Rows and whether each has a hidden trait (one of two labels; each part has its own):
[ -9  20   5 -19 -14 -17  12  57 -41 -15  -7  22 -24  27  42 -15   8  -8
  23  16 -14 -25 -29  11 -15   3 -11 -17  11  20 -21  20  34  -7  13 -17
  11 -10 -57  10 -21 -16 -11   5 -21  -2  -1  22 -53  -8  19  -9  -2  17
 -42  62   7  38  -3  28   9 -16 -19   8 -11   7 -30  -1  31 -26 -32  35
 -68 -14 -37  11  -7  28  -6  30 -16 -30  20 -15 -18 -25  13 -17 -12   5
 -22 -38  23 -19  15   6 -14  31 -34  -4  -3 -12 -25 -11 -38   2  -6  10
 -39 -19 -14  -6  10  -3   6 -17   2 -10  -2  52  10  23  47 -14   8  23
 -20  38  -7  20  24  31 -68  10  34 -35 -11 -31 -10 -30  12   0  44  -1
  32   9   7   8 -33  -1 -26  63  32 -32  10 -26  -5   7   9   0 -13  34
 -12  16   1 -27 -13  37  -7 -13  -7 -42  45   4  20 -21  -4 -12 -27  17
 -18  56 -16  31  -1  -1 -12 -26 -14  12  13  11  27 -17  35   7  -3 -34
  13   0   3   6   8 -33  -6] : (77)
[-15  21 -18  -3   8  -7   8 -26  19  -4 -22 -21  22  29  48  22   2 -11
   5 -13  12 -26 -12  31  15   0 -35   7 -26 -12  26  20 -19  -6   1  72
 -28  25   9 -37 -12  18 -13  12  58 -46  30 -17 -27   4 -24   9   3 -23
 -57 -26  -4 -34   5   1 -30  -2   8 -27  21  10  16   9  24  33 -10   0
   5  36 -27 -38  14  23  15  13  21 -20  -6 -14 -17  18 -12  17  -2  11
  -5 -10 -44 -13 -58  -2  15  14 -33  13  18  15 -19  17 -40  22  26  11
  23  46  28  -3   2  34  -9  -2  -9  73  54  54  15 -12  90 -10  37 -18
  17 -31  12  -2 -11  21   5   4 -14 -27  22   0   6   2  31   4  -3  -8
 -29 -22 -22  14  17 -15   2   8 -22  -1  38   9   2  41  27  11 -17  29
  18 -46 -11   6  14  26  14 -23   6  16   8  46 -18 -47  -5 -41  13 -17
   0 -41   0  21  19  -6  -8  19  11 -79  12 -13 -16  18 -24 -16  20 -21
   8 -33  11   9 -17  65 -20] : (77)
[-14  23 -14 -30  -8  46 -23 -15  -9   6  11 -19 -15 -10 -24  25 -13 -10
 -29  12   6 -19  90 -34  -4  10  40 -10  24  12  29  10 -85  -2  18  80
 -70  27  63   2 -22  22   4  20  15  32 -23  18   5 -18  23  27   5  12
 -33 -66 -11  -7  13  58  31  -2   0 -15  25  -8   8  11 -20 -16 -27 -39
   7  16  35 -18 -24 -15   0  11  32   0   7 -12  36  34  -7   3  10  -4
  14 -13   1 -29 -62   5  15  22  -8  16 -11  -9 -12   3 -54  15   0   7
  32 -18  13 -16  -9   0   3  22 -14   6  10 -44 -15  43  30  12  29 -44
 -10 -19   1 -32 -13   4  48  19  15  -2  18  -1  -5  10  10  15 -33 -12
 -39   5 -12  -4  25 -18  34 -43  30  13   8   9 -20 -10   8  78   9  10
 -19 -31  -7  13  11 -29  -3 -13  14  36  -9 -13 -14  15  -4  32  20  72
 -31  62 -25 -11  -9  -8   0  -2 -32 -26  15   7 -17 -22 -30  15   5  24
  -2  32  10   3 -20 -21  14] : (77)
[ -7  10 -20   1 -22  22 -14 -49  38   2  -8 -21   7  21 -18  10  -8  -8
 -31  -6  13 -35  62  23  11  -4   0  -2  26 -12  27   8 -77 -17 -20  42
 -27  20  70 -10  -4  17  -1  14 -30 -39 -38  -9  59   7 -18  28 -25 -16
 -43 -15   9 -41  13  33  19  -3 -11 -26  14   3  -1  19 -19  14 -35 -32
  27  22   9 -55  13   2 -16   0  19   9  -3 -13  36 -26 -12   0  -5  10
  18  27 -39 -31 -48   4 -28  26  13  17  16  23 -11   3 -22  23   0   0
  17 -17   1 -22  -9   9   1  18 -10  45  18 -36 -14  32  26   4  27 -42
   1 -32  -1 -44  -4 -17  16  23 -12  14  30  -8   3  10   9   7 -37  -3
 -42 -10 -34  17  32 -34  34 -45 -11  -6  37   7 -14  -4  14  19   1   5
  13 -70  -6  19  14  12  11  11  32  41 -13 -11  -5 -37   3  27 -31  41
 -18 -15  -8  -6  -6 -11   0  -1 -14 -14  16 -17 -18  -4 -22   3  11  20
 -10 -33  43   0   6  42  14] : (77)
[  22  -13   25   -5   16   41   -7    8  -41  -12   29   37    1  -17
  -20  -18  -10   -4  -31   16   -1   80  -14  -18  -13   -5   44    0
   24   13  -25  -17   29   13  -27  -35   14  -10  -64    1  -33   -6
   -8   -9  -48   47   -3    7   22   -9   22    2   -1   10   29    8
   26   39   -7    2    3   -2  -13    6  -11   11  -18  -15  -26  -16
   12   16  -30  -19  -14   21   17  -14   -8   -7  -44   15   -7    1
    4    3    5   -2    8  -49    2  -19    7    3   43  -16   32   24
   -9  -21  -11  -12   27   -7   80  -53   -6  -51  -36  -16  -11   20
  -17  -36  -11  -22   -3  -13  -64  -21    8  -22 -127   19  -39   29
  -38    3   -6   14  -17  -30   22   -5  -12   11   -8   50    6    5
   -2  -12   36  -11   28    9   39    1    2   22   37   28   16   -6
  -37  -40  -17  -13  -12  -42   12  -40   15   51   25  -13   -6  -38
  -16    0  -12  -37    5  -19   29   48   14   25   34   47  -10   20
   19   -3  -18   -3   -9   23   11   71    0   14   19   -5   21   19
  -24   -3   -4  -33   -7   13   -5  -46  -23] : (87)
[ 23 -25   5   4  -6 -28  20   7 -29   4   0  27   4  31  48 -18   5  -6
  23   3 -12 -56 -62 -25 -18  -2 -34 -20 -16  -6  -8  19  -2 -19 -31 -42
  50 -14 -80 -13   2  -3 -10 -13 -21 -56  -5   5 -26   5 -27 -23  -6 -19
 -27  64  39  14   6 -13 -24  -8  -2  -3 -13  -5 -16  -6   5   8  15  24
 -43  23 -50  12  21  69  31   7 -17 -23   2   8 -25 -54  22 -20  -2  11
 -26  12  -6  10  40  13 -36   7 -15  18   3   1 -24   4  57  12  -3   5
 -41  34  21   6  19   5   3 -11   8 -10  22  20  15 -22  42 -20 -23   0
   7  13  16   7  12  20 -76   3 -33  12 -20  -5 -15  -7 -29 -14  31  12
  17   1 -12   7 -62  27 -32  81  16 -20  21  -4  17  -6  29  -2  14  22
  22  -5 -15 -13 -14  55  12 -23  24 -27  -4   3   3 -30  15 -31 -10 -57
  21 -48 -27  24  12  -4   1   4  20 -26  37  18  24  12  32 -17   6 -39
   4  34  10  -1 -16  16  22] : (77)
[-11  23  17 -11   8  29 -25 -18 -26   5  31   8  -4 -21 -33 -13 -17 -11
 -41  11   7  72  51 -15  25  -3  43   0  29  14   6 -16  16  11  24 -37
 -43 -11  -9 -19 -35  17  14   5  24  43   1   8  53 -16  19  19  -5  82
  27 -67  13  26  -7  14  31  10   8   3 -19 -10  11  -5 -10 -10  12 -21
  22 -21   3  27  10 -23  35 -31  15   9   3  22  34   7   1   7   7  -1
  17 -31  24   2 -17   6  39 -18   8 -29 -18 -11  19  -1  73  -5  18  16
 -15 -42  19  31  16 -49  -5  -1  10 -33 -19 -36  -8 -37 -42  25 -42  -8
  -6 -31  14  -8 -15   4  64   4  41  32  -3   5   6  -9  -5  17   3  -3
  22 -22  -1 -30  -1  -5  21 -30  -1   7 -39  -9 -14  -8 -20  17  11 -24
   5  15  19  -5   7 -54   2   9 -14  34 -30   7 -15  50  14   9  25  46
  -1  30  22 -28 -23 -42 -15   4   0  29   2 -15 -22  -4 -24  13 -15   8
 -25   7 -10   8 -11  12 -16] : (87)
[ -11   23  -11  -31   -2   40  -22  -11  -18    5    4  -30  -18   -4
   -6   13   -4   -7  -19   10    9  -24   90  -22   -5    5    3   -8
   23   11   29   18 -103  -15   28   90  -67   24   78    0   -8   23
    9   21   18   22  -23   14  -30  -15   18   23   15    5  -26  -59
   -4   12   14   60   34    0   13  -17   44   -7   -5   13   -8  -23
  -33  -37    4   14   32  -26  -24   -4   -4   11   44   11   -2   15
   37   31   -9  -12   13   -6   11   -7  -20  -24  -57   17  -23   37
   -3   14   -2  -11  -14    2  -39   10   -7   12   28  -19    1  -17
   11   -2    7   26  -13   33   16  -40  -14   57   31    5   33  -42
   -5  -21   10  -48    8  -36   51    5   21    1   26   -9    8    5
   13    8  -23  -10  -40    6   -9    8   32  -13   42  -31   33   10
   34    0  -21   -6   -1   57    8    4  -16  -30   -7   13   17  -42
  -16    7   28   32  -15    1   -3   25  -13   35    2   64  -33   58
  -17   19  -15   -3  -13    2  -29  -22   34  -17  -13  -18  -25   17
    1   21   -7   23   18    3  -12  -24   20] : (77)
[-11   5   9  27 -13 -20   3  -6  18  -5 -11 -14  23  23   0  15  15  -6
   0 -17   6 -15 -28  31  21  10 -46  15 -23 -13 -12 -13  43  -4  -7  29
  44  23  57 -12   5 -12  15  17  59  13  15 -16  -8   4 -21  14  -4 -38
  24 -70  -4 -25  -1 -26 -36   4  17 -13  30  15  25   9  15  27  14  -7
  39  -5  12 -19 -18 -19   6   3  17  10 -28  19 -25  21  14  13  -7  10
   6 -25 -35  14  -2  15  -5 -28  12  13 -12  19 -15   3 -27  24  30  11
   3  29  -8  25   3  44 -11  33   8  63   4  41   5  -9  80 -14   3  26
  80   9   8  -4   5  39  31   4  31  14   5  -3 -11   9  -1  14 -39  -2
 -32 -16 -16  10   1 -19 -15 -31 -26  14  24  18  -6   9 -17 -10   8  25
 -12 -15  16  21  14 -47   4  19 -19   9 -27 105 -18 -28 -10 -19 -32 -60
  41 -47  23   3   0  29  14   0 -11 -22 -44 -30 -20  26 -21  -5  14  14
  12  20 -37  -4   6  18 -14] : (87)
[  22   -4   16    2    8   40  -16   28   -8  -17   25   44  -11  -17
  -18  -18    8   -7  -27   23   -5   65   60   -2   -1   -3   39    8
   32   11  -20  -18   42   13    0  -20  -31  -13  -27   20  -31  -14
   -5  -13  -43   52   22    1   27    1   25   -6   -2   19   29   52
   15   29   -7  -10   14   -5  -12   22  -35    3  -16  -13  -26  -16
   12   37  -61  -26    8   41   -9  -21    3   -8  -66   10    1    1
    9   10    0   -2    0  -79    5   11   22  -11   24  -14   22   11
   20  -21  -10   -6   48   -5   66  -69   -5  -29  -34  -28   -7   29
   -4  -32  -12  -32  -12  -21  -58  -47    5  -19 -127   17  -34   30
  -50   -7   -4    7  -11  -14   28   -5    4  -13    4   21   12    8
    3  -10   40  -12   31   13   14    0   -1    9   31    7   26    0
  -37  -23   -7  -10  -22  -40   11  -30    9   53   25  -18  -13  -64
  -12    9    6  -32   -5  -72   30   43   10   25   13   46   -7   41
   20   -7  -19    0  -16    1   20   48   10    7   19  -12   22   20
  -13    8  -16  -46   -6  -13   25  -51  -11] : (87)
[ 15 -10  -5  33  12 -40  20  -7  26  -8 -27  -6   9  15  32  -3  20  -6
  34  -8  -4 -45  29  -7 -11  13 -31   9 -22 -15  -5   1   7  -6 -16  75
  18 -21 -12  15   3 -18 -12  -9  28 -54 -26 -10 -61  14 -19 -19   6 -39
 -41  57 -22 -29   1   1 -25 -14 -20  -6   1  13  -9  -8  29 -23   6   6
  -6   4 -11  -7 -22  22  -1   7  -8 -21  15 -15 -22 -13   0 -12 -14  -1
 -21  25 -39  -7   9 -14 -16  25 -25  12  30  15 -30   6  45  20  16  13
   7  42  25 -26 -22  19   7  17 -16  -7  27  28  11  28  13   3 -14 -14
  30  25   5 -26  10 -46 -58  -4 -40 -35  20  -6  -2  -6   4 -39  26  -7
  15 -10 -26  12   7   3 -14   5 -12  -9   8  30  24  47  -8 -11 -27  24
  -6 -38 -23  -9  -6  58  -9  -5  36 -38  18   4  12 -16  14 -46  -4 -65
  -6 -23 -18  14  17  -3   8  15   5 -10  45  10   5  10  15 -20  24   2
  16 -39   3   7 -16  40  11] : (77)
[-17   8 -15 -11 -21 -13  -2 -10  43   2   1   0 -13  15  42  33   2 -11
  13   0  18 -45 -26  32   4  -6  19  -6  -7   1   6  -6  -1 -18 -11  49
 -35  27 -36 -32   8  10  -2  11  36 -37   7  11  56   1 -17   7  -6   5
  21  74  24 -27  12  -9  18  -1  15 -12 -15  11  13  19  19  18  -9  33
  39  26 -60  20  33  39  33 -31  21 -24  -5  14 -30  -3 -17  15   1  10
 -28  -4  24   5 -34  19 -18 -24  -9  12  33  12 -11  18 -28  17  -1 -13
 -22  15  14  15   7  19   6 -30   5  23  21  54   9 -13 114  -4  16  -2
 -13  36  14  -3  21  37 -34  -4 -22  26  -8  -3   7 -19  21  47  14  52
 -13 -15  -9  15 -71  29 -28  54 -12 -18  47  -9  19  -5  26  16 -12  35
  25 -13  10 -14 -18  34  22 -14  14  23 -12  30 -15 -38 -27 -61 -37 -47
   5 -29 -10  12 -11 -20  -9 -17  22 -24  18  10  -1   4  16 -20   6 -45
   9  22  -5 -11  10  36  -7] : (77)
[-16  28 -25  -2 -13 -12  -6 -23  28  -8 -19 -23  14  40  55  24   9  -7
 -26  -2   1 -65  50  45  16   1 -30   5 -22 -15  12  18  -1 -13 -13 102
 -12  25  60 -23  -1  13  -2  17  63 -55  -8 -14   4   9 -21  29   0 -31
 -46  -8   9 -34  15   8 -37  -1  15 -22  24  20  25  16  30  18 -31   2
  40  14 -25 -35  28  17  37  -3   9 -22 -19  -7 -21  14 -15  18 -15  -4
 -10 -14 -44 -19 -47  -4  11  19 -29   7  36  19 -37  24 -40  25  26  15
   6  23   8   2 -17  48  -7  26 -13  53  49  39  13  28  99  -5  33 -23
  20 -34  12 -14  19   8  22  10 -11 -24  32  -4   5   3  18   4  10  -2
 -37 -21 -14  13   0 -26  -2   7 -17  -5  51   0  13  22  10   6 -11  25
   9 -44 -14  12   7  11   9 -18  17  21  -2  20 -18 -38  -4 -32 -21 -37
  -3 -46  11  36   9   0   3   9  11 -57  19 -20 -16  24 -21 -16  12 -29
  20   0  -5   9   6  31 -11] : (77)
[  -9   25  -14  -35    6   38  -24   -8  -26    5   19  -24  -12   -6
    2   25  -11   -9  -24   14   -5  -41  101    3   -6   -5   40  -11
   19    8   29   21 -103    1   10   84  -75   18   68   -5  -24   15
   10   17   34   29  -14   15   36  -18   21   19    3   16  -14  -71
   -2    3   15   66   32    3    4  -14   30   -8   13    0  -20  -15
  -30  -39   -1   14   29  -30  -26   -3    5    6   23    0   -9   14
   37   43    0    1   13    2   14  -13  -27  -13  -53   13   -1   26
  -23   13   -7  -11  -11    2  -45   17   -9   20   29  -15   -8  -19
   17   -1    1   33  -13   40   15  -48  -13   41  -38   16   31  -49
   -1  -11   16  -38   -3   -7   59   15  -23   12   16   -6    5    5
   21   16  -53  -12  -35   -1  -10    1   29  -27   40  -41   36   16
   23   -3  -21  -11   16   66   -8    7  -15  -28   -1   17   12  -38
  -15   -9   19   33   -2   19  -15  -22   -4   25    9   48  -44   61
  -21    2    0    4   -1  -14  -35  -27   19   -2   -1  -14  -23   15
   -3   13    2   34   11    8  -16  -26   21] : (77)
[ 21 -19   2   7   1 -44  16  -8 -38   3   6  40   3  22  73 -13   4  -5
  23  -7  -4 -49 -15 -13 -19   0 -10 -19  -9  -8 -20  16  22 -19 -13 -36
  45 -14 -56  -5   5 -12 -12 -11 -15 -47 -29  -6 -27   8 -16 -22 -15  -6
 -40  68  21   8   4  -7 -16 -16 -18 -10 -32   2 -15 -10  10  12  12  30
 -16  12 -53  27  27  62   5   3 -27 -25   1  -1 -30 -64  18 -18   5  11
 -27   6  -3   8  28  11 -41  25 -37  18   6  15 -26   6  55  15  -7  -3
 -39  32  26 -12  13   4   6 -20   7 -21  14  43  11 -10  35 -15 -12   3
  -1  29  11  -2  16  33 -79   3 -41  13  -9  -4 -20  -7 -16 -12  31   2
  26  -2 -15   2 -18  29 -38  57   9 -26  25 -15  21  -5  21  -6   5  21
  17 -11 -19 -11 -17  51  13 -19  37 -31 -12 -13   9 -28   7 -24 -25 -56
  38 -43 -21  17   9  -3 -10 -10  18 -18  27   7  26  14  33 -12  15 -44
  15  -6  20   2 -10   9  19] : (77)
[  19  -25    4   17   15    6   15  -34   23   -9  -21   16    1  -18
  -34  -23   -3   46    5   -2    0  -32  -51  -20  -10  -15  -30   15
  -14  -18  -22  -19   -8   -5  -29   -2   44  -28   69   52   12  -27
   11  -12  -48  -37  -16   -8   -2   18  -12  -14   -6  -42   12  -34
   12  -30   -6    2  -37    8  -15   14    4   -7   12   -7  -30  -22
   14  -39   35  -25   23  -12  -27  -13  -18   -7  -26   18   -7   12
   28   -5   12    6  -13  -20   11   34  -35    5   32  -14    0  -25
  -15   11    4   15    1  -20   68    3   -7   -7   12   11   14    2
  -28   -3   -8   -9    6   10   12  -53  -10  -12 -108   14   -1   13
   22  -12   -8  -11   -4  -45   12   -7  -43  -11  -10    2    9   67
  -37  -13    2   -5    4   11  -20   12   29  -26   28  -43  -18   19
  -32   -6   19   -2  -17  -68   -5  -47    1   -8  -12   11   12   33
  -14   15  -16  -35   -8  -40   19   29   -5   49   17  -45    8   14
   18  -19   -2   21    8   -2   15   65  -17    3  -20   10  -13   19
    5   27  -24   -6   18  -14    1   -3  -12] : (87)
